Below are the code and all the weights of a small trained network. Each question names an input and a class and asks about switching units off, where a switched-off unit gives its printed mean instead of its output.

import numpy as np


def w(rows, s, z=0):
    codes = np.array(rows[::2]) - 128.0
    scale = np.full(codes.shape[1], s)
    scale[-1] = z or s
    return codes * scale


def norm(h):
    return h / np.sqrt((h * h).mean(-1, keepdims=True) + 1e-5)


def f(y):
    return y / 2 * (1 + np.tanh(0.7978845608 * (y + 0.044715 * y**3)))


def log_softmax(a):
    a = a - a.max(-1, keepdims=True)
    return a - np.log(np.exp(a).sum(-1, keepdims=True))


def net(x, mask):
    res = np.array(x, float).reshape(1, 4) / 4 @ E
    u = 0
    for l in range(3):
        y = f(norm(res) @ A[l][:, :-1].T + A[l][:, -1])
        res = res + np.where(mask[u : u + 5], y, B[l][:, -1]) @ B[l][:, :-1]
        u += 5
    return log_softmax(norm(res)[-1] @ U[:, :-1].T + U[:, -1])


A, B = {}, {}
E = w([
[79,128,147,154,200,172],'x0',
[121,255,145,168,126,72],'x1',
[109,190,38,191,168,81],'x2',
[10,73,152,62,154,69],'x3',
],0.007)
A[0] = w([
[186,161,200,118,102,90,18],'0.n1',
[154,98,8,120,2,116,5],'0.n2',
[84,132,99,146,130,132,206],'0.n3',
[176,191,188,122,119,75,105],'0.n4',
[189,49,80,17,128,173,40],'0.n5',
],0.0086,0.003)
B[0] = w([
[70,78,104,207,49,83,174],'0.n1',
[232,91,22,3,126,46,189],'0.n2',
[208,88,191,79,204,88,202],'0.n3',
[123,171,169,142,84,163,218],'0.n4',
[150,50,177,116,173,120,252],'0.n5',
],0.0073,0.0033)
A[1] = w([
[67,227,116,226,147,118,4],'1.n1',
[128,141,131,178,60,64,42],'1.n2',
[116,171,25,151,203,127,74],'1.n3',
[126,205,111,157,255,77,94],'1.n4',
[211,142,102,166,104,208,102],'1.n5',
],0.0079,0.0024)
B[1] = w([
[201,12,101,108,176,106,216],'1.n1',
[185,126,204,202,88,135,162],'1.n2',
[209,74,144,205,168,66,193],'1.n3',
[128,208,197,151,201,160,255],'1.n4',
[27,159,1,102,93,136,188],'1.n5',
],0.0072,0.0043)
A[2] = w([
[100,168,114,145,158,252,16],'2.n1',
[140,164,120,101,164,238,152],'2.n2',
[24,58,187,100,149,91,123],'2.n3',
[122,133,245,174,64,102,4],'2.n4',
[1,205,152,53,184,114,53],'2.n5',
],0.009,0.0036)
B[2] = w([
[65,115,31,216,107,25,141],'2.n1',
[48,67,158,152,98,83,166],'2.n2',
[133,162,150,138,132,175,253],'2.n3',
[56,164,172,124,95,49,182],'2.n4',
[66,214,2,63,101,161,194],'2.n5',
],0.01,0.0051)
U = w([
[48,83,71,192,105,100,127],'0',
[35,205,119,44,179,179,174],'1',
[194,210,95,167,54,167,132],'2',
[100,26,251,73,137,202,193],'3',
[180,104,66,134,169,139,4],'4',
[182,166,165,204,246,98,147],'5',
[87,180,239,127,55,74,193],'6',
[205,68,78,10,104,57,118],'7',
],0.018,0.0036)

Each question gives the input, the list of numbers given to net, and the class t.
The units are the neurons (one row each of A and B). Each row of codes is followed by its name. A weight is (code - 128) times the scale printed after its matrix; where a second scale follows, it is the last column's (A, B and U).
mask holds one flag per neuron, layer by layer. A switched-off neuron (its flag False) gives its mean, the last column of its row in B, instead of its output. The means were averaged over made-up inputs and are rounded, as every weight is.
A unit's drop is (log p(t) with every unit on - log p(t) with that unit switched off) / (log p(t) with every unit on - log p(t) with every unit switched off).
The circuit of an input: a set's keep is (log p(t) with only the set's units on - log p(t) with every unit switched off) / (log p(t) with every unit on - log p(t) with every unit switched off). Starting from the 12 units with the biggest drops (on a tie, the unit counted first), units are removed one at a time, each time the one whose removal leaves the highest keep (on an exact tie, the one counted first), for as long as the keep stays at least 0.8.
units of the circuit, in order: the units of the circuit, biggest drop first
most important unit: the unit with the biggest drop
top k neurons: the k neurons with the biggest drops, biggest first
top k neurons in layer l: the k neurons of layer l with the biggest drops, biggest first
drop when u is switched off: that unit's drop, to one decimal
input [3,6,-3,-3], class 6: most important unit => 2.n4
input [1,8,-6,-8], class 6: top 3 neurons => 2.n4; 0.n4; 0.n2
input [-2,-5,5,4], class 7: top 2 neurons in layer 1 => 1.n4; 1.n2
input [6,0,-7,5], class 1: units of the circuit, in order => 2.n5; 1.n1
input [7,0,-6,-2], class 0: units of the circuit, in order => 2.n1; 1.n1; 0.n3
input [-3,-2,-6,-6], class 7: units of the circuit, in order => 0.n2; 2.n3
input [3,3,-8,-6], class 0: top 2 neurons => 1.n5; 2.n1
input [6,-1,-8,-4], class 0: top 4 neurons => 2.n1; 0.n3; 1.n1; 1.n5
input [-6,3,7,8], class 1: top 2 neurons => 2.n5; 1.n4
input [-7,3,6,6], class 5: top 4 neurons => 1.n5; 1.n3; 1.n2; 0.n5
input [-4,-6,-6,-7], class 7: top 4 neurons => 0.n2; 1.n4; 2.n3; 1.n5
input [7,-6,5,-3], class 0: top 3 neurons => 2.n1; 0.n2; 2.n2
input [-7,6,-6,-6], class 6: top 2 neurons => 0.n1; 2.n4
input [4,1,8,5], class 5: units of the circuit, in order => 1.n3
input [-3,5,3,4], class 5: top 2 neurons in layer 1 => 1.n1; 1.n4
input [0,-4,3,6], class 1: top 2 neurons => 2.n5; 1.n1
input [5,-2,-5,-5], class 0: drop when 2.n1 is switched off => 0.3
input [-7,0,-2,-6], class 7: drop when 1.n4 is switched off => 0.1
input [-8,0,8,-2], class 7: drop when 0.n2 is switched off => 1.2
input [3,2,-6,-7], class 0: drop when 1.n2 is switched off => 0.0
input [1,4,-7,2], class 6: units of the circuit, in order => 2.n4
